(in the rows, 128 means zero)
Here are made-up elements, facts about them, and rows of numbers that follow some of those facts. Name the element behind each unnamed row.

How the elements are related:
j147	κ	rubrulus; j155	κ	devibril; j164	κ	skufubor; j170	κ	grukor; j174	κ	skufubor; j191	κ	skufubor
j194	κ	grukor; j195	κ	skufubor; j205	κ	sifu; j226	κ	grukor; j235	κ	skufubor; j24	κ	skufubor
j242	κ	skufubor; j269	κ	grukor; j275	κ	skufubor; j283	κ	sifu; j288	κ	skufubor; j292	κ	sifu
j297	κ	skufubor; j328	κ	gogre; j340	κ	sifu; j377	κ	skufubor; j387	κ	rubrulus; j397	κ	sifu
j410	κ	skufubor; j437	κ	skufubor; j45	κ	sifu; j463	κ	devibril; j465	κ	devibril; j480	κ	skufubor
j536	κ	skufubor; j556	κ	sifu; j561	κ	sifu; j564	κ	sifu; j601	κ	devibril; j607	κ	skufubor
j619	κ	sifu; j63	κ	devibril; j655	κ	skufubor; j662	κ	grukor; j686	κ	sifu; j695	κ	skufubor
j706	κ	skufubor; j708	κ	gogre; j72	κ	skufubor; j76	κ	sifu; j80	κ	rubrulus; j812	κ	gogre
j815	κ	rubrulus; j816	κ	sifu; j828	κ	skufubor; j829	κ	sifu; j837	κ	devibril; j855	κ	skufubor
j856	κ	rubrulus; j858	κ	sifu; j86	κ	skufubor; j870	κ	skufubor; j895	κ	skufubor; j918	κ	skufubor
j921	κ	grukor; j922	κ	sifu; j923	κ	skufubor; j925	κ	sifu; j942	κ	devibril; j943	κ	sifu
j958	κ	skufubor; j969	κ	gogre; j971	κ	sifu; j98	κ	gogre; j147	Ω	e; j155	Ω	a
j164	Ω	b; j170	Ω	a; j174	Ω	c; j191	Ω	e; j194	Ω	b; j195	Ω	b
j205	Ω	b; j226	Ω	b; j235	Ω	b; j24	Ω	d; j242	Ω	a; j269	Ω	a
j275	Ω	c; j283	Ω	a; j288	Ω	d; j292	Ω	e; j297	Ω	b; j328	Ω	e
j340	Ω	a; j377	Ω	a; j387	Ω	a; j397	Ω	b; j410	Ω	b; j437	Ω	d
j45	Ω	d; j463	Ω	a; j465	Ω	a; j480	Ω	c; j536	Ω	a; j556	Ω	b
j561	Ω	d; j564	Ω	e; j601	Ω	e; j607	Ω	e; j619	Ω	a; j63	Ω	a
j655	Ω	a; j662	Ω	a; j686	Ω	d; j695	Ω	d; j706	Ω	c; j708	Ω	b
j72	Ω	b; j76	Ω	c; j80	Ω	d; j812	Ω	b; j815	Ω	a; j816	Ω	b
j828	Ω	a; j829	Ω	b; j837	Ω	a; j855	Ω	a; j856	Ω	d; j858	Ω	e
j86	Ω	a; j870	Ω	e; j895	Ω	b; j918	Ω	a; j921	Ω	c; j922	Ω	d
j923	Ω	b; j925	Ω	a; j942	Ω	a; j943	Ω	a; j958	Ω	e; j969	Ω	e
j971	Ω	b; j98	Ω	d; j174	Π	j829; j174	Π	j76; j174	Π	j235; j174	Π	j815
j174	Π	j269; j174	Π	j856; j191	Π	j971; j194	Π	j655; j205	Π	j437; j205	Π	j829
j205	Π	j297; j205	Π	j410; j226	Π	j708; j226	Π	j45; j226	Π	j80; j226	Π	j828
j242	Π	j195; j242	Π	j86; j242	Π	j170; j242	Π	j619; j292	Π	j195; j292	Π	j269
j387	Π	j619; j556	Π	j686; j556	Π	j24; j556	Π	j856; j601	Π	j377; j601	Π	j695
j601	Π	j76; j601	Π	j147; j607	Π	j708; j607	Π	j397; j607	Π	j340; j607	Π	j655
j607	Π	j147; j63	Π	j463; j63	Π	j561; j63	Π	j170; j63	Π	j288; j63	Π	j328
j63	Π	j269; j662	Π	j829; j662	Π	j463; j72	Π	j275; j72	Π	j829; j72	Π	j397
j72	Π	j619; j72	Π	j80; j812	Π	j155; j812	Π	j655; j812	Π	j828; j816	Π	j971
j816	Π	j695; j816	Π	j655; j837	Π	j340; j837	Π	j98; j837	Π	j164; j855	Π	j86
j855	Π	j283; j858	Π	j942; j858	Π	j86; j858	Π	j895; j858	Π	j24; j858	Π	j288
j870	Π	j895; j870	Π	j340; j918	Π	j561; j918	Π	j397; j921	Π	j695; j921	Π	j410
j921	Π	j328; j921	Π	j706; j921	Π	j480; j922	Π	j564; j922	Π	j856; j925	Π	j195
j943	Π	j437; j943	Π	j195; j943	Π	j923; j958	Π	j86; j958	Π	j397; j958	Π	j536
j958	Π	j828; j969	Π	j465; j969	Π	j564; j969	Π	j686

Some rows with their names:
j870: [133 117 166 113 171 185 142 149 166 108 113 151 163 152  79  97 111 170
  66 186 130 131 110 118 158 137 158 138 127 180 113  97 144 136 137 157
 135  92 139 197 115]
j837: [ 83 132 160  65 133 111 163 140 148 121  62  87 134 163 149 149 120 186
  75 119 125 134 145 140 127 101 151 121 122 180 121  86 115 149 110 116
 121 102 152 165 101]
j226: [131 134 127 142 187 170 160 148 171 164 149 145 168 122 138  90  96 120
 137 154  85  92 110 177 130 132 198 172 140 124 149  96 144  91 126  71
 117 151 126 145 130]
j918: [130 135 153 104 160 110 129 131 136 101 103 131 131 125 120 133 104 171
 124 123 115 118 114 177 138  99 154 138 128 159 123 105 133 129 123 111
 153 127 138 113 145]
j686: [ 88 116 174  80 126 162  70 122 117 142 138 116 136 163 178  89 125 124
 165 115 114 134 113 123 103  82 102 101 118 183 128 127  59 164 113 185
 112 104 158 107  71]
j708: [128 113 142 116 168 127 146 121 162 178 145 138 187 127 146  99 152 103
 180 137 119  92 128 120 105 140 125 153 143 143 108 106 113 123 141  90
 148 121 115 176 109]
j607: [138 111 140 115 152 162 135 162 145 131 129 161 183 170 108 118 114 173
  71 142 130 115 129 159 122 118 193 153 121 180 132  79 137 131 171 144
 132 136 123 170 127]
j397: [ 96  96 156 127 184  96 151  81 141 184 152 105 197 109 131 117 132 103
 178 142 126  92 117 129  90 136  96 123 143 126  91 122 107 154 127  88
 182 128 108 157  92]
j536: [133 150 138 104 136 100 142 108 150 124 110 121 152 120 140 107 124 178
 122  88 128 101 135 181 132 100 128 158 120 151 113 105 101 105 134 142
 157 102 143 116 119]
j387: [119 171 133  91 169 122 123 104 140 104 100 115 129 117 119 103 102 156
 116 121 122 106 118 186 154 102 162 155 115 154 126 119 122 109 100 123
 129 120 122 109 132]
j858: [ 87  98 206 106  89 156 190 119 115 150  93 142 164 181  98 121 121 131
  70 107 101 134 110 142 135  86 173  82 127 148 108 131 132 189 154 162
 146 143 181 114  87]
j942: [ 81 103 180 122 137  84 170  93 148 119  77 104 148 121 122 148 123 177
 122 134 137 135 123 119 153 109  74 109 137 117  95 133 118 158 107 125
 177 100 160 108  88]
j147: [ 98 103 118 167 192 132 156 106 175 141 153 148 204 133  75 103 136 156
 115 163 136 134 122 134 138 142 115 161 134 146 129 118 130 115 129 177
 130  98  71 144 127]
j72: [145 126 146 116 178 148 136 153 124 165 129 154 141 125 158 121 112 124
 126 144 123  98  83 199 139 144 187 135 148 135 147 104 126 118 127  86
 150 171 142 145 117]
j80: [ 91  79 118 188 225 119  94 110 164 158 132 138 131  94 140 118 104 135
 143 177 131  88 100 171 121 110  82 200 103 103 156 170 148 132 129 120
 173  81  70 114 105]
j283: [118 171 177  49 142 125 105  72 129  91 124  84 145 135 135 103 117 140
 131 132 119 120 143 114 123  81 136  96 106 189  60  86  92 150 107 118
 155 107 148 147  98]
j76: [100 140 196 100 102 100 111 111 115 161 125 115 179 118 145 104 172 102
 136 103 133 162 149 153  75  85 113  84 140 201 138 116  57 133 112 170
  92 147 117 127 122]
j292: [100 103 184 103 159 173 124 105  87 165  89 130 159 153  89 132 140 124
 103 155 133 140 108 133 136 125 144  77  97 174 110 138 135 189 140 119
 166 150 124 121 124]
j969: [ 82  98 215 129 165 192 122 141 104 151 121 164 150 198  99  90  95 139
 111 186 115 150 103  91 168 162 145 126 113 161 134 104 150 161 128 116
 127 147 105 122 133]
j958: [134 108 151 124 151 154 123 130 128 125 160 153 161 137 113 105 103 156
  75 143 119 124 116 170 137 109 180 153 111 148 118 102 147 141 162 140
 169 141 145 169 120]
j815: [105 166 141 116 183 118 100 110 139 105 116 126 143 128 115  86 121 162
 144 125 145 127  94 156 164 127 132 133 128 175 119 111 103  95  79 149
 107 112 110  92 143]
j655: [117 116 125 112 181  78 134 111 178 112 133 112 162 121 123 116 125 186
 142 122 141 107 146 132 122 125  88 165 131 172 110  83 107  94 123 134
 129  89  87 143 129]
j480: [152 143 163 136 152 108 142 132 153 117  98 160 183  72 111 117 174 147
 133 157 143 158 131 171  94 109 119 109 175 192 163 116 100 109 103 173
 103 102 128 143 154]
j269: [130 204 128 100 139 117 141  92 162 122  99 131 153 102 101  63 157 173
 162  97 127 127 123 138 146  94 144 123 131 135 128 116 108  82  95 161
  92  84 133  63 155]
j410: [124 123 126 131 156  94 167 132 159 167  87 157 189  92 128 113 211 137
 153 120 161 108 101 166 113 162 126 103 187 148 153 139  93 106 119 136
 113 110 140 106 144]

Rows to name:
Some rows may be elements named above.
[ 82  98 210 105  83 162 179 124 115 143 101 142 168 172  96 110 124 126
  76 104 100 142 106 134 136  86 174  83 127 154 111 135 118 202 169 163
 163 150 187 117  87] => j858
[ 88 133 194  69 142 185 125 130 105 140 140 121 159 173 168  79 106  89
 131 142 109 125 103 128 131 129 163  55 155 176 110  88  81 140  87 124
 112 174 170 134  84] => j556
[122 171 150 122 116 102 178  86 166 139  61 130 156  92  84  95 165 158
 160  92 113 124 126 154 154  99 140 147 134 111 125 150 119  99 136 132
 110  83 148  63 151] => j170
[ 96 101 169 114 159 163 130 139 179 163  80 145 142 149 122 106 146 130
 136 162 115 110 125 105  88 103 111 152 109 165 145 132 122 166 139 134
 118  36 128 154 105] => j98
[113 161 145 127 163 138 138 127 147 121  91 147 138 126  95 111 111 147
 140 151 111 124 106 164 165 118 155 139 120 136 143 119 153 102 105  98
 109 126 109  56 172] => j662
[111 166 173  55 144 129 109  79 128  95 113  91 142 130 123 120 111 143
 146 128 122 135 140 123 119  82 123  94 107 187  69  90  97 147 101 120
 155 116 148 143 101] => j283
[125 129 151 109 143 113 184 131 186 154  94 138 175 109 130  86 173 154
 136 128 137 101  92 128 135 131 143 121 179 138 111 115  94 111 116 162
 124  80 164 155  91] => j895
[ 76  69 160 136 148 109 211 141 137 159  86 142 195 180 126 164 133  92
 128 104 131 108  99 169  96 137 141  84 170 149 147 103 117 147 152  94
 130 164 121 125 113] => j816
[ 90 101 210 108  86 164 183 122 113 153  89 149 172 173  89 122 130 131
  68 108 103 141 110 137 141  94 168  86 136 148 109 136 120 195 173 150
 147 149 171 122  82] => j858
[108 174 129 108 182 126  97  98 137  85 113 122 137 121 128  78 123 168
 138 138 142 129 105 163 157 127 130 135 125 177 120 125  99  97  68 157
 110 110 103  98 140] => j815
[126 133 131  89 143 148  84 106 142 121 159 120 144 121 136 127 137 112
 163 142 129 123 127 136  58  62 136  81 107 194 108 125  80 177 116 164
 154 105 169 129 102] => j561
[ 79 123 187 105 149 164  86  91 100 149 169 110 165 169 128  66 144 136
 126 151 138 151 124  81 143 149 118  93 114 182  94  99  85 151 126 176
 128 134 106 117  93] => j564
[ 96 149 188  48 147 135 120 108  91 153  43  81 127 153 127 138 139 134
 102 118 147 137 129 145 130 103 153  94  99 192 111 120 111 180 112  83
 132 141 107 112 126] => j943
[101 144 197 102 108 106 116 108 122 153 120 123 179 106 151  97 166 108
 136  97 133 152 149 148  66  84 117  77 148 197 142 113  56 139 118 174
  95 150 121 121 131] => j76
[119 127 132 108 142 154  83 142 158 117 126 139 121 119 157  73 128 150
 146 148 123 115 107 133 124  83 107 127 135 163 139 127  83 142 114 201
 133  68 169 125  93] => j24
[120 136 176  99 133 114 162 126 154 115  75 133 120 131 110 110 107 172
 114 118 115 111 112 171 154  99 147 143 147 140 122 122 134 132 126 117
 165 106 151 101 113] => j855
[122 175 135 124 131 111 174  92 173 136  76 132 163  96  92  98 160 160
 170  90 115 122 123 163 139  98 147 144 130 107 119 158 127 109 135 139
 117  83 151  57 146] => j170
[ 93 156 174  57 158 129 123 109 100 151  44  92 118 134 112 144 136 124
  99 122 153 132 128 161 124 101 162  86  97 189 115 124 117 180 116  83
 131 140 121  97 128] => j943
[ 93 129 167  94 168  90 112  47 113 153 100  96 158 114 118 132 134 133
 156 125 136 118 143 125 120 124  80 121 105 132  79 129 120 154 114  90
 185 110  95 106 109] => j619
[ 72  95 210 131 156 190 108 140 113 156 128 161 147 191  96  81  92 118
 130 179 118 152 105  99 169 164 137 121 120 163 144  99 158 156 128 123
 132 147  96 122 130] => j969
[ 98 105 155 158 189 125 136 122 129 171 110 157 173 117 127  92 156 135
 171 163 144 101  69 137 155 183  91 114 172 115 143 116 121 116 100 121
 140 130 116 111 120] => j235
[ 59 106 194 106 130 182  79 147 109 163 110 138 118 174 161 110 101 110
 147 141 114 132 101 139 115 100 118  98 110 172 161 128  85 188 117 137
 119 144 141  88  91] => j922
[ 94 105 141 115 136  91 189 120 157 180 115 123 213 141 147 120 176 117
 160  74 134  98 125 146  72 126 126  84 166 169 121 116  63 132 145 135
 113 135 132 131 103] => j971
[ 87 103 153 141 162  91 151  89 105 215 111 123 183 102 132 124 172 105
 180 127 147 110 104 134 110 166  89  96 156 114 124 147 100 156 123 106
 152 141 100 102 114] => j829
[110 126 160  89 204 161 122 130  98 165  96 129 155 143 128 148 132  94
 131 182 145 125  87 148 127 162 156  62 139 169 130 108 115 165 101  69
 134 171 122 137 129] => j205
[110 106 122 169 194 134 144 101 167 137 152 146 202 130  73 104 148 167
 119 158 146 128 113 134 129 141 115 170 123 159 136 131 138 113 127 181
 122  86  71 145 122] => j147
[135 121 154 104 186 163 145 154 149 138 156 152 158 164 135 120  91 113
 155 174 103  98 112 143 113 132 165 141 135 174 124  69 140 135 122  60
 143 154 120 187 140] => j812
[127 123 136 150 166 145 191 156 202 160 127 147 190 141 115  97 123 125
 137 140 103  90 105 160 127 139 177 155 169 120 158  92 129  76 132  89
  87 124 136 135 146] => j194
[ 98  87 149 154 151  56 173  96 155 163  92 129 146 104 119 124 126 167
 148  91 129  89 131 152 134 133  65 198 136  93 128 128 135 112 149 102
 183  86  82  98 113] => j828
[121 152 123 105 159 105 135 127 160  98 117 123 149 130 137 110 140 184
 147 102 160 121 136 147 128 127 122 128 142 196 130  78  93  87 112 152
 109 102 117 115 138] => j377
[130 205 133 100 140 128 127  89 156 118  99 118 146 104  96  81 157 172
 160 106 119 128 130 142 140 112 151 124 136 145 119 126 109  81 114 153
  95  85 134  64 167] => j269
[114 133 209 141 137 141 119 166 111 148  97 161 127 109 139  91 119 128
  93 145 129 157 110 204 133 128 139 125 165 166 189 114 120 125 113 136
 112 163 131 112 148] => j174
[122 169 150  66 136 124 122 133 121  69 114 111 136 145 130 164 107 169
 117 121 121 162 120 162 137  67 180  55 126 193 114  78 119 153 101 113
 135 159 187 125 137] => j63
[ 96 123 156 117 168  76 128  89 123 124  98 114 154  99 125 160 155 167
 150 142 157 153 130 126 137 117  74  88 130 137 114 124 125 152  95 118
 170 113 133  92 126] => j463
[ 97 161 178  54 148 132 125 118  96 152  45  95 124 147 126 142 137 133
 101 116 140 135 123 165 130 109 159  85 106 190 117 126 118 162 121  89
 129 137 123 109 125] => j943
[111 125 158 140 122 136 168 107 149 153 112 171 211 118  60 114 190 139
 147 115 139 150 117 112 114 135 128  95 137 165 127 140 106 143 155 170
 125 105 124  99 154] => j328
[ 84 139 164  80 134 107 105 113 125 134 112  87 118 161 177 101 138 183
 137 104 134 152 134 132 150 118 114 106 129 168 108  85  77 129  89 155
 121 127 152 109  92] => j465
[ 81 104 156 124 168 105 131  86 110 211 119 121 179 106 135 116 170  96
 175 124 146 103 105 137 109 172  87 100 147 113 116 163  95 155 115 103
 161 143 115 101 105] => j829
[ 86  91 147 134 172  97 140  80 110 208 122 119 177 106 136 118 176  93
 183 129 143 115 108 135 110 155  83  99 152 115 122 156  98 156 111  99
 164 141 109  99 101] => j829
[105  70 150 168 140 127 186 152 159 163  95 171 186 159  93 131 152 167
  86 124 142 130 113 151 149 147 127 139 157 145 170 117 143 132 175 159
 132 121 103 112 142] => j191
[126 108 147 110 118 150 132 159 131 134 154 134 177 175 128 150 140 170
  78 122 142 156 131 153 118  99 179  82 132 195 142  74 110 139 142 174
 118 167 152 144 124] => j601
[101 133 125 132 200 172  48 132 162 110 152 127 124 121 140  61 108 147
 169 184 127 119  92 135 135 115 110 151 120 168 143 137  94 124  73 188
 105  77 122 113 114] => j856
[113 102 146 151 191 118 131 139 126 169 125 163 156 102 134 101 148 135
 168 167 134 112  66 148 155 196  91 135 173 129 154 123 115 123 113 124
 142 122 116 108 125] => j235
[121 172 138  92 172 129 117 110 137  97 112 112 131 121 125 101 104 154
 112 122 119 117 110 190 157 106 172 153 115 147 115 134 132 115 108 126
 135 124 121 105 141] => j387
[133 140 145 108 154 119 136 143 149 101 113 139 128 124 117 123  88 176
 117 132 125 120 122 175 136  87 157 145 133 157 118  88 131 120 123 115
 157 124 136 110 145] => j918
[131 153 179 175 171 166 169 174 170 112  89 173 181  93  76 129 130 115
 114 191 114 156 122 174 124  96 161 119 170 162 206 111 153 113 110 112
  69 132 105 110 192] => j921
[120 113 117 135 210 145  73 122 136 158  78 135 126  86 117 125 174 141
 153 191 159 112 102 151 108 140  78 143 105 154 158 155 137 156 105 126
 156  54 108 122 122] => j437
[ 87  62 155 150 179  67 142 100 148 146 113 113 157 121 134 158 116 166
 138 143 133 129 146 127 135 133  48 155 124 108 114  99 133 146 111  80
 183 123  80 129 109] => j155
[ 91 126 167  94 165  94 121  53 113 155 101  88 138 110 124 133 137 147
 156 126 132 111 141 123 117 105  88 130 100 141  81 140 116 156 122  90
 186 110 104 104 110] => j619
[124 120 133 119 161 126 180 139 176 177  79 126 170 127 146 101 170 151
 109 136 138  89 102 143 135 154 133 146 169 141 135 116 100 112 123 145
 111  75 144 166  87] => j164
[115  85 112 166 201 111 127 147 186 131 106 159 165 122 115 136 158 151
 170 163 156 120 108 137  89 115  71 138 152 170 161 134 102 142 119 155
 124  64 115 115 146] => j695
[141 159 160  82 182 151 117 133 119  82  86 135 111 110 114 131  85 164
 113 173 134 124 102 153 156 111 153 134 111 156 119 105 155 134 101  81
 175 118 136 130 146] => j242
[ 90 103 138 109 137 124 100 125 137 181 148 116 146 137 165 124 125 118
 143  97 117 103 144 164  54  56 119 136  90 167 133 135  86 171 154 141
 152 117 126 127  79] => j45
[150 153 167 118 109  90 113 119 138 176 123 152 156  76 159  79 167 142
 127  99 119 139 132 206  88  84 139 148 140 154 144 131  88 106 138 171
 124 128 130 139 124] => j275

